7,2,5,5
2,4,5,3
--> 2

466,592,863,507,394,552
391,23,225,245,246,251
--> 592

416,-738,120,-454
513,-400,-30,-337
--> -738

0,12,42,-8,-25,14
9,19,42,25,2,30
--> 12

85,67,92,87
40,68,21,52
--> 67

87,59,48,21
9,66,42,90
--> 59

196,19,201,18,133,202
38,157,75,127,157,103
--> 19
---
[[ 0.03  0.03  0.12 -0.12 -0.01]
 [-0.03  0.08 -0.05 -0.13 -0.16]
 [ 0.02 -0.08 -0.15  0.14  0.01]] --> -0.05

[[ 1.548 -1.480  1.858 -1.492]
 [ 0.137  0.636  0.450  0.603]] --> 0.636

[[ 1.264  0.638 -1.203 -0.014 -0.258  0.905]
 [-0.868  0.160  1.343 -1.165 -0.530  0.041]] --> -1.165

[[ 1.780 -1.976  1.579  0.194 -1.849]
 [ 1.780 -1.976  1.579 -2.324  0.026]
 [ 1.780 -1.976  1.167  0.194 -0.829]] --> 1.579

[[ -15.286  187.419   96.834  164.440 -152.765   36.974  -22.895]
 [  87.007  -57.554   35.873   15.421    5.173   -7.992   59.638]
 [-176.225  104.745  -16.764  122.615  -19.702  101.744  -29.005]] --> 5.173

[[ 0.114 -0.207  0.042 -0.025]
 [-0.011 -0.072  0.027 -0.024]] --> -0.072

[[ 0.04  0.07  0.05  0.11  0.03 -0.01  0.00]
 [ 0.04  0.09  0.05  0.14  0.03  0.00 -0.11]
 [ 0.04  0.01  0.05  0.00  0.02  0.11 -0.13]] --> 0.03

[[-0.4  2.2 -0.5 -0.9  0.4  0.2]
 [ 0.8  1.0  1.3  0.0  0.4  1.1]
 [ 1.1 -0.9 -1.8  0.7 -0.2 -0.5]] --> 0.0

[[-1.5  1.6  0.3 -0.6 -2.2  0.5 -1.7]
 [-2.3 -1.4 -1.3 -1.0 -2.1 -0.1 -2.3]] --> -2.1

[[  0.2  -6.5   7.6   9.5  15.1 -19.3]
 [ 22.6   9.5   8.8   7.6   0.2  -1.1]] --> 7.6
---
[[-0.335  0.717 -1.787  0.121]
 [-1.791  2.025 -0.899  0.147]
 [ 1.375  0.875 -1.484  0.063]] ==> -1.484

[[ 203.303 -173.629 -156.383  -31.220 -235.450   43.887 -184.584]
 [  24.813   68.397   27.537  -43.695  175.525   10.775 -149.787]
 [ 244.090  -92.704  -11.156  -28.156 -172.033   33.302 -139.339]] ==> -11.156

[[-1.171  1.576 -1.201  1.355 -0.975]
 [-0.352  1.235 -0.409 -0.337  1.338]
 [ 0.081 -0.699 -0.756  0.262  1.025]] ==> -0.756

[[-141.8 -102.7  131.6   49.0]
 [-108.7  -26.8 -127.6  -44.6]
 [ -60.1  -50.6 -105.2  -98.2]] ==> -105.2

[[ -68.05  181.46 -135.99    9.92  -19.19 -164.67]
 [ -68.06  181.45 -135.99    9.94  -19.20 -164.68]
 [-132.94   70.38  -84.38   66.39   79.01  -79.09]] ==> -84.38

[[ 0.011  0.089  0.007 -0.027]
 [ 0.085 -0.195 -0.035 -0.143]
 [ 0.130  0.145  0.060  0.044]] ==> 0.060
---
465  152  977  707
744  221  774  766
: 465, 766

33  22  70  48  77  67  83: 33, 83

-132  -110  -503  -165   724: -132, 724

6  2  7  3  2  1: 6, 1

8  4  3  5  1  5  0: 8, 0

  7    6  -28  -41   49: 7, 49

5575  4756  4705  8379  3400  3033
4687  4970  6207  3250  6995  7915
: 5575, 7915
---
[-4.13, 7.01, 2.85, -1.27] ==> 7.01
[[-4.46, 0.89, 0.68, -4.47, -2.08, 7.08], [2.49, 2.01, 1.00, -5.16, 0.73, 2.00], [4.72, 0.42, 0.73, -0.50, -0.37, 3.23]] ==> -4.47
[0.24, -2.42, 7.19, 5.31] ==> -2.42
[0.11, 0.05, -0.04, 5.83, 5.54, 5.15] ==> 5.83
[[-0.02, -1.25, -2.10, 0.02, 0.67], [0.05, -1.25, -6.79, 0.14, 1.14]] ==> -2.10
[[-3.55, -2.67, -0.87, 6.45], [-1.42, 2.51, -4.79, 0.71]] ==> -2.67
[[5.00, 3.36, -0.09, 3.30, -5.13], [-1.11, -6.13, 2.00, -0.85, 5.95]] ==> -0.09
[[-0.43, -0.85, -0.63, -0.83, 6.19], [-0.98, -0.10, 0.98, 1.38, 4.29], [-0.26, -0.73, -1.45, 0.55, 0.15]] ==> -0.63
---
Input:
[[ 3.51  4.60 -5.61 -1.51  2.74  1.90]
 [ 4.60 -5.12  0.33  4.81  2.38  1.49]]
Output: 2.38

Input: [-4.23 -5.66 -5.92 -5.61  1.48 -4.28  3.77]
Output: -4.28

Input: [-3.43 -5.51  3.64 -1.32 -6.04  4.36 -5.10]
Output: 4.36

Input:
[[ 2.42 -6.28  2.20  5.10 -1.36 -3.19]
 [-0.58 -0.69 -5.08 -6.74 -0.45 -5.83]]
Output: -0.45

Input: [-4.65  3.95 -6.27  1.28 -2.89]
Output: 1.28

Input: [-4.80 -1.16 -6.60  0.83 -1.06 -2.35  4.54]
Output: -2.35
---
[-173.2  136.9  -99.9 -149.3] → 136.9, -99.9

[-0.95 -1.06  1.03 -0.70 -0.58] → 1.03, -0.58

[ 12.0 -10.0  -1.1   4.8   1.0 -10.4  13.5] → 13.5, 12.0

[ 1.3  1.1  0.0 -0.2 -1.4 -1.3  1.2] → 1.3, 1.2

[[ 0.081  0.185  0.028 -0.093]
 [-0.072 -0.148 -0.035 -0.154]
 [-0.003 -0.225  0.018  0.225]] → 0.225, 0.185

[[ 0.013  0.054  0.149 -0.051 -0.110]
 [ 0.181  0.023  0.076  0.085 -0.190]] → 0.181, 0.149

[ 0.19 -0.08 -0.13  0.17  0.04  0.04] → 0.19, 0.17
---
[[6255 6427 6145 6065 6057 6197 6118 6284 6088 6532]
 [5683 4512 6989 5766 6277 7181 4761 6608 5399 7130]
 [6312 4104 4262 2575 7937 6251 8701 2956 5493 6156]
 [6789 7017 4670 8346 2560 4047 4588 8953 6280 3694]
 [5471 2285 8140 5381 6214 7678 5236 7022 4664 8020]
 [7103 7228 4758 6242 6000 4318 6221 5491 5907 4890]
 [6602 5554 5122 6132 5573 5952 6263 6207 5791 5599]
 [6228 5941 5699 5924 6009 5837 6188 6124 6181 5794]
 [6153 6349 8156 7273 6975 6786 5133 5645 6458 6986]
 [6155 6298 6791 6711 6576 6301 6488 6427 6489 6231]
 [8571 5452 6485 3236 6244 4801 5145 7791 5053 3880]] result: 6145

[[  74  -21 -328  -82 -285   67 -316]
 [ 534 -836 -305 -497 -357  307  248]
 [ 185 -280  494  -89 -604 -163  155]
 [ -55   78 -318  332   32  100  -94]
 [ 429 -814 -263 -737 -221  348  561]
 [  -6 -170 -418  816   74  370 -141]
 [ 345 -653 -261 -368 -225  284  293]
 [ 391 -770 -239 -957 -196  284  667]] result: -328

[[295 144 162 154 333 394 232 738 569]
 [544 545 545 545 542 543 543 543 542]
 [540 541 544 542 545 544 535 543 544]
 [760 645 481 671 296 391 711 637 306]
 [530 528 531 530 534 530 524 533 534]
 [540 537 539 537 546 544 535 545 546]
 [545 541 542 542 545 542 539 545 544]
 [537 537 540 540 532 526 525 522 523]
 [498 573 558 550 541 604 589 547 567]
 [532 536 537 534 540 547 535 546 546]
 [540 538 540 538 545 545 538 547 547]
 [672 667 618 685 495 480 618 433 384]] result: 162

[[5672 5788 5716 3362 7422 2542 5815 6018 5847 7452 5871 5772 7745 6031
  5738]
 [6576 5507 6253 6376 2143 6632 5559 5691 5722 5646 5630 5852 5490 6468
  5417]
 [6213 5664 5708 2906 4220 2470 5707 5754 5780 7958 5775 5568 5513 6055
  5674]
 [5786 5608 6085 6150 8374 6115 5708 5845 5781 5973 5775 5763 6611 6023
  5807]
 [6206 5508 5730 6157 8677 6670 5798 5377 5627 5811 5773 5717 6255 6434
  5236]] result: 5716

[[2 3 2 1 7 3 5 7 4 7 3 7 2 8 5]
 [1 2 9 2 4 7 4 4 3 7 8 7 9 3 4]
 [1 1 5 2 5 1 5 4 2 3 6 1 4 2 6]
 [1 4 4 7 8 4 6 3 8 7 4 3 4 6 8]
 [8 2 6 3 6 4 5 7 8 3 7 6 3 8 8]
 [2 2 5 7 2 1 8 5 2 2 9 9 7 4 3]
 [3 2 8 3 7 2 9 8 6 7 5 3 6 6 1]] result: 2

[[463 264 838 480 197 721 221 577]
 [599 518  77 505 850 239 747 396]
 [502 482 323 488 633 268 138 497]
 [452 449 767 475 273 662 747 418]
 [447 703 627 509 354 535 707 414]
 [320 728 528 470 263 526 410 603]
 [352 655 374 486 469 433 274 649]
 [577 180 371 500 702 548 651 494]
 [464 743 295 421 615 386 767 449]
 [520 262 646 480 368 714 884 465]
 [418 790 188 459 673 288 690 448]
 [524 195 291 484 759 485 500 548]] result: 838

[[58 37 23 69 26 44 19]
 [ 0 44 22 39 49 26 18]
 [38 28 16 26 77 39 28]
 [51 21 37  2 54 40 47]
 [37 40 36 24  2 59  5]] result: 23

[[6 6 6 6 6 6 6 6 6 6 6]
 [6 6 6 6 6 6 6 6 6 6 6]
 [7 5 4 7 6 6 7 3 7 4 6]
 [6 6 6 6 6 6 6 6 6 6 6]
 [6 6 6 6 6 6 6 6 6 6 6]
 [3 6 2 5 5 6 9 6 3 9 3]
 [5 6 6 7 6 6 6 5 6 5 6]
 [5 6 6 6 5 6 6 6 6 6 6]] result: 6

[[ 222  402 -281 -525  -66   -7 -602]
 [  34  402 -396 -519  107 -216 -631]
 [-140  402 -431 -472  125 -310 -582]
 [-522  402 -558 -562  639 -719 -721]
 [-347  402  -80   47 -569 -175  172]
 [-259  402 -230 -198 -219 -298 -198]
 [-555  402  -27   84 -490 -624  191]
 [-486  402 -350 -201  -20 -588 -279]
 [ 313  402 -147 -594 -110  580 -690]
 [-251  402 -140   62 -665  161  208]] result: -281
